Here is a tiny trained network, its code and every weight. The questions are about switching its units off for an input and a class, where a switched-off unit gives its printed mean instead of its output.

import numpy as np


def w(rows, s, z=0):
    codes = np.array(rows[::2]) - 128.0
    scale = np.full(codes.shape[1], s)
    scale[-1] = z or s
    return codes * scale


def norm(h):
    return h / np.sqrt((h * h).mean(-1, keepdims=True) + 1e-5)


def f(y):
    return np.maximum(y, 0)


def log_softmax(a):
    a = a - a.max(-1, keepdims=True)
    return a - np.log(np.exp(a).sum(-1, keepdims=True))


def net(x, mask):
    res = np.array(x, float).reshape(1, 5) / 4 @ E
    u = 0
    for l in range(3):
        y = f(norm(res) @ A[l][:, :-1].T + A[l][:, -1])
        res = res + np.where(mask[u : u + 12], y, B[l][:, -1]) @ B[l][:, :-1]
        u += 12
    return log_softmax(norm(res)[-1] @ U[:, :-1].T + U[:, -1])


A, B = {}, {}
E = w([
[141,151,4,67],'x0',
[45,69,80,217],'x1',
[90,219,128,160],'x2',
[186,133,112,184],'x3',
[128,128,129,127],'x4',
],0.0014)
A[0] = w([
[125,157,180,151,174],'0.n0',
[176,127,120,172,43],'0.n1',
[190,110,117,163,70],'0.n2',
[70,100,152,64,38],'0.n3',
[122,153,80,114,69],'0.n4',
[185,144,133,157,137],'0.n5',
[104,132,66,138,63],'0.n6',
[100,197,135,141,41],'0.n7',
[173,2,135,86,70],'0.n8',
[171,120,129,185,112],'0.n9',
[100,192,131,151,3],'0.n10',
[195,138,78,166,143],'0.n11',
],0.0059,0.0022)
B[0] = w([
[151,122,104,112,251],'0.n0',
[62,150,144,107,149],'0.n1',
[76,160,141,112,163],'0.n2',
[45,170,145,88,170],'0.n3',
[144,110,101,97,174],'0.n4',
[88,134,145,87,193],'0.n5',
[184,122,148,108,189],'0.n6',
[135,176,99,177,173],'0.n7',
[136,255,97,205,240],'0.n8',
[74,134,137,90,188],'0.n9',
[157,207,98,205,157],'0.n10',
[86,128,132,85,211],'0.n11',
],0.0053,0.0021)
A[1] = w([
[97,45,104,177,139],'1.n0',
[113,52,111,141,1],'1.n1',
[90,129,94,145,75],'1.n2',
[84,76,97,146,117],'1.n3',
[100,117,91,200,163],'1.n4',
[88,136,130,105,36],'1.n5',
[143,119,124,131,97],'1.n6',
[157,187,148,72,141],'1.n7',
[112,162,230,190,180],'1.n8',
[194,133,155,95,22],'1.n9',
[137,92,254,174,156],'1.n10',
[81,151,83,134,168],'1.n11',
],0.0049,0.0012)
B[1] = w([
[181,104,173,96,157],'1.n0',
[157,137,158,131,134],'1.n1',
[137,139,154,114,166],'1.n2',
[157,151,188,86,158],'1.n3',
[206,144,191,133,198],'1.n4',
[97,114,140,129,149],'1.n5',
[122,128,119,137,128],'1.n6',
[141,83,169,178,247],'1.n7',
[144,125,39,88,252],'1.n8',
[169,95,167,154,150],'1.n9',
[128,116,3,72,186],'1.n10',
[138,124,178,143,231],'1.n11',
],0.004,0.0028)
A[2] = w([
[2,132,162,119,118],'2.n0',
[87,131,145,107,78],'2.n1',
[189,109,106,106,70],'2.n2',
[131,108,184,106,201],'2.n3',
[151,72,43,76,73],'2.n4',
[51,122,142,95,142],'2.n5',
[121,75,142,77,155],'2.n6',
[167,90,214,142,172],'2.n7',
[98,104,119,183,188],'2.n8',
[166,91,201,127,82],'2.n9',
[145,151,134,137,188],'2.n10',
[136,193,130,83,255],'2.n11',
],0.0044,0.0015)
B[2] = w([
[50,50,182,146,161],'2.n0',
[65,132,142,161,139],'2.n1',
[47,115,115,130,158],'2.n2',
[130,102,176,162,162],'2.n3',
[101,33,13,141,174],'2.n4',
[69,63,132,203,155],'2.n5',
[162,187,89,241,161],'2.n6',
[250,75,215,50,161],'2.n7',
[236,145,102,33,135],'2.n8',
[195,66,235,101,148],'2.n9',
[143,61,153,151,175],'2.n10',
[83,14,130,232,253],'2.n11',
],0.0022,0.004)
U = w([
[161,209,100,197,163],'0',
[135,70,4,83,167],'1',
[200,86,205,92,158],'2',
[16,99,169,129,146],'3',
[129,103,130,153,214],'4',
[126,155,135,83,62],'5',
[119,181,121,32,2],'6',
[117,162,121,49,10],'7',
],0.011,0.0067)

Each question gives the input, the list of numbers given to net, and the class t.
The units are the neurons (one row each of A and B). Each row of codes is followed by its name. A weight is (code - 128) times the scale printed after its matrix; where a second scale follows, it is the last column's (A, B and U).
mask holds one flag per neuron, layer by layer. A switched-off neuron (its flag False) gives its mean, the last column of its row in B, instead of its output. The means were averaged over made-up inputs and are rounded, as every weight is.
A unit's drop is (log p(t) with every unit on - log p(t) with that unit switched off) / (log p(t) with every unit on - log p(t) with every unit switched off).
The circuit of an input: a set's keep is (log p(t) with only the set's units on - log p(t) with every unit switched off) / (log p(t) with every unit on - log p(t) with every unit switched off). Starting from the 12 units with the biggest drops (on a tie, the unit counted first), units are removed one at a time, each time the one whose removal leaves the highest keep (on an exact tie, the one counted first), for as long as the keep stays at least 0.8.
circuit, biggest first: the units of the circuit, biggest drop first
unit that matters most: the unit with the biggest drop
k most important neurons: the k neurons with the biggest drops, biggest first
k most important neurons of layer l: the k neurons of layer l with the biggest drops, biggest first
input [2,-7,0,8,7], class 3: 2 most important neurons : (0.n11; 0.n5)
input [6,-4,8,-6,7], class 0: 2 most important neurons of layer 1 : (1.n8; 1.n10)
input [-8,-6,-2,2,-6], class 1: unit that matters most : 1.n10
input [-8,-8,5,-4,-8], class 1: 2 most important neurons : (1.n10; 1.n8)
input [-1,7,-6,-6,-2], class 2: 3 most important neurons of layer 1 : (1.n4; 1.n10; 1.n11)
input [-5,7,6,-1,3], class 2: circuit, biggest first : (1.n4; 0.n8; 1.n0; 2.n7)
input [6,-7,2,5,-4], class 2: 4 most important neurons : (1.n8; 1.n10; 1.n7; 1.n9)
input [-8,5,-1,0,-5], class 1: circuit, biggest first : (1.n10; 1.n8)
input [-1,6,-2,8,-5], class 3: 4 most important neurons : (0.n9; 0.n2; 0.n1; 0.n11)
input [-4,-3,7,8,-5], class 3: circuit, biggest first : (0.n5; 0.n9; 0.n8)
input [-6,-2,-4,-5,3], class 1: 2 most important neurons of layer 1 : (1.n8; 1.n10)
input [5,-3,-7,8,-6], class 3: 3 most important neurons of layer 0 : (0.n11; 0.n2; 0.n5)
input [-7,-2,5,-6,-7], class 1: 3 most important neurons : (0.n8; 1.n8; 1.n10)
input [4,-5,5,7,-4], class 3: unit that matters most : 0.n11
input [-5,6,2,-2,0], class 2: 3 most important neurons : (1.n0; 1.n4; 1.n3)
input [7,-2,-7,-1,4], class 0: 4 most important neurons : (0.n8; 1.n8; 1.n10; 0.n0)
input [4,6,-6,1,1], class 0: 2 most important neurons : (0.n8; 1.n7)
input [5,3,-5,5,5], class 0: 2 most important neurons of layer 0 : (0.n8; 0.n3)
input [8,-8,4,-5,-8], class 1: 2 most important neurons : (0.n8; 1.n4)
input [-5,-4,5,8,5], class 3: unit that matters most : 0.n5
input [0,-6,-4,-6,-7], class 4: 2 most important neurons of layer 0 : (0.n3; 0.n8)
input [-7,6,5,-3,6], class 1: 2 most important neurons : (1.n10; 1.n8)
input [1,6,-5,4,-2], class 2: 2 most important neurons of layer 2 : (2.n7; 2.n6)
input [4,4,2,-5,-1], class 3: 3 most important neurons of layer 1 : (1.n8; 1.n10; 1.n4)
input [0,6,-5,-1,-3], class 2: 3 most important neurons of layer 1 : (1.n4; 1.n10; 1.n0)
input [3,8,-8,3,-4], class 0: 2 most important neurons : (0.n8; 1.n7)
input [7,-1,-8,8,-4], class 0: 2 most important neurons : (0.n8; 1.n8)
input [5,6,8,-4,3], class 0: most important neuron : (0.n10)
